Below are the code and all the weights of a small trained network. Each question names an input and a class and asks about switching units off, where a switched-off unit gives its printed mean instead of its output.

import numpy as np


def w(rows, s, z=0):
    codes = np.array(rows[::2]) - 128.0
    scale = np.full(codes.shape[1], s)
    scale[-1] = z or s
    return codes * scale


def f(y):
    return np.maximum(y, 0)


def log_softmax(a):
    a = a - a.max(-1, keepdims=True)
    return a - np.log(np.exp(a).sum(-1, keepdims=True))


def net(x, mask):
    res = np.array(x, float).reshape(1, 4) / 4 @ E
    y = f(res @ A[0][:, :-1].T + A[0][:, -1])
    res = res + np.where(mask, y, B[0][:, -1]) @ B[0][:, :-1]
    return log_softmax(res[-1] @ U[:, :-1].T + U[:, -1])


A, B = {}, {}
E = w([
[126,142,168,1,147,125],'x0',
[128,128,128,129,129,128],'x1',
[157,73,132,117,54,154],'x2',
[253,165,121,137,128,119],'x3',
],0.015)
A[0] = w([
[68,105,128,140,97,129,53],'n1',
[240,169,132,125,160,125,19],'n2',
[107,125,119,249,121,128,213],'n3',
[101,128,115,244,128,123,72],'n4',
[133,126,129,172,108,138,162],'n5',
[130,172,115,150,176,120,206],'n6',
[147,132,136,49,124,135,8],'n7',
[246,175,130,125,174,122,162],'n8',
[140,66,126,91,4,135,116],'n9',
[182,101,110,171,99,118,124],'n10',
[134,146,118,109,146,123,139],'n11',
[146,140,130,39,122,125,203],'n12',
[140,135,120,167,92,145,149],'n13',
[173,136,118,117,160,118,53],'n14',
[101,114,148,144,128,135,47],'n15',
[161,109,108,158,133,132,150],'n16',
[107,138,127,132,166,164,138],'n17',
[71,106,125,124,125,128,182],'n18',
[170,123,133,173,101,115,109],'n19',
[221,114,132,178,60,147,112],'n20',
[120,151,139,108,179,140,144],'n21',
[123,105,137,122,166,111,92],'n22',
[183,155,128,125,146,131,97],'n23',
],0.018,0.011)
B[0] = w([
[180,105,106,114,125,97,169],'n1',
[84,33,194,148,151,196,203],'n2',
[205,37,91,113,130,137,250],'n3',
[90,48,180,142,139,198,211],'n4',
[113,154,117,117,129,82,175],'n5',
[96,89,152,125,121,143,195],'n6',
[200,91,73,115,122,96,173],'n7',
[211,87,54,113,120,89,247],'n8',
[177,2,114,132,147,160,224],'n9',
[117,207,138,111,127,102,188],'n10',
[110,131,126,137,110,107,154],'n11',
[59,143,172,151,131,144,232],'n12',
[108,159,123,112,118,86,174],'n13',
[100,104,146,126,107,157,152],'n14',
[148,114,105,122,146,94,139],'n15',
[108,170,132,133,130,107,171],'n16',
[130,138,138,113,115,97,154],'n17',
[84,173,159,143,124,150,198],'n18',
[130,189,124,142,119,109,174],'n19',
[89,241,121,127,118,100,219],'n20',
[101,178,134,141,121,131,171],'n21',
[121,157,131,135,154,154,137],'n22',
[141,70,139,114,143,160,172],'n23',
],0.027,0.021)
U = w([
[122,102,159,122,144,170,253],'0',
[203,107,72,105,147,117,63],'1',
[94,250,115,117,115,70,101],'2',
],0.016,0.0025)

Each question gives the input, the list of numbers given to net, and the class t.
The units are the neurons (one row each of A and B). Each row of codes is followed by its name. A weight is (code - 128) times the scale printed after its matrix; where a second scale follows, it is the last column's (A, B and U).
mask holds one flag per neuron, in row order. A switched-off neuron (its flag False) gives its mean, the last column of its row in B, instead of its output. The means were averaged over made-up inputs and are rounded, as every weight is.
A unit's drop is (log p(t) with every unit on - log p(t) with that unit switched off) / (log p(t) with every unit on - log p(t) with every unit switched off).
The circuit of an input: a set's keep is (log p(t) with only the set's units on - log p(t) with every unit switched off) / (log p(t) with every unit on - log p(t) with every unit switched off). Starting from the 12 units with the biggest drops (on a tie, the unit counted first), units are removed one at a time, each time the one whose removal leaves the highest keep (on an exact tie, the one counted first), for as long as the keep stays at least 0.8.
circuit, biggest first: the units of the circuit, biggest drop first
unit that matters most: the unit with the biggest drop
k most important neurons: the k neurons with the biggest drops, biggest first
drop of u: that unit's drop, to one decimal
input [2,5,-1,7], class 0: 2 most important neurons : n2, n3
input [-7,5,6,-7], class 1: unit that matters most : n3
input [0,-2,5,6], class 2: 3 most important neurons : n20, n3, n10
input [-1,0,4,-8], class 1: 2 most important neurons : n1, n12
input [6,-4,0,6], class 0: 2 most important neurons : n2, n12
input [-2,-8,4,-7], class 1: 3 most important neurons : n1, n12, n2
input [1,5,-8,-8], class 2: 2 most important neurons : n9, n2
input [-7,4,1,-1], class 1: 4 most important neurons : n3, n12, n2, n5
input [-3,5,3,0], class 1: 2 most important neurons : n3, n12
input [2,-3,-3,6], class 0: 2 most important neurons : n2, n3
input [-5,-4,3,-2], class 1: 2 most important neurons : n3, n12
input [-6,8,7,7], class 2: 2 most important neurons : n20, n10
input [-2,-7,2,-6], class 1: 3 most important neurons : n12, n2, n1
input [-5,-2,3,-1], class 1: circuit, biggest first : n3
input [-6,8,8,-8], class 1: 2 most important neurons : n3, n1
input [-1,-1,3,-6], class 1: 3 most important neurons : n12, n2, n1
input [4,5,-1,4], class 0: drop of n2 : 4.9
input [6,-6,-5,-5], class 2: drop of n20 : 0.0
input [2,4,-1,-6], class 2: drop of n2 : 0.1
input [-5,-7,2,2], class 2: circuit, biggest first : n20
input [3,4,-7,8], class 0: drop of n2 : 6.7
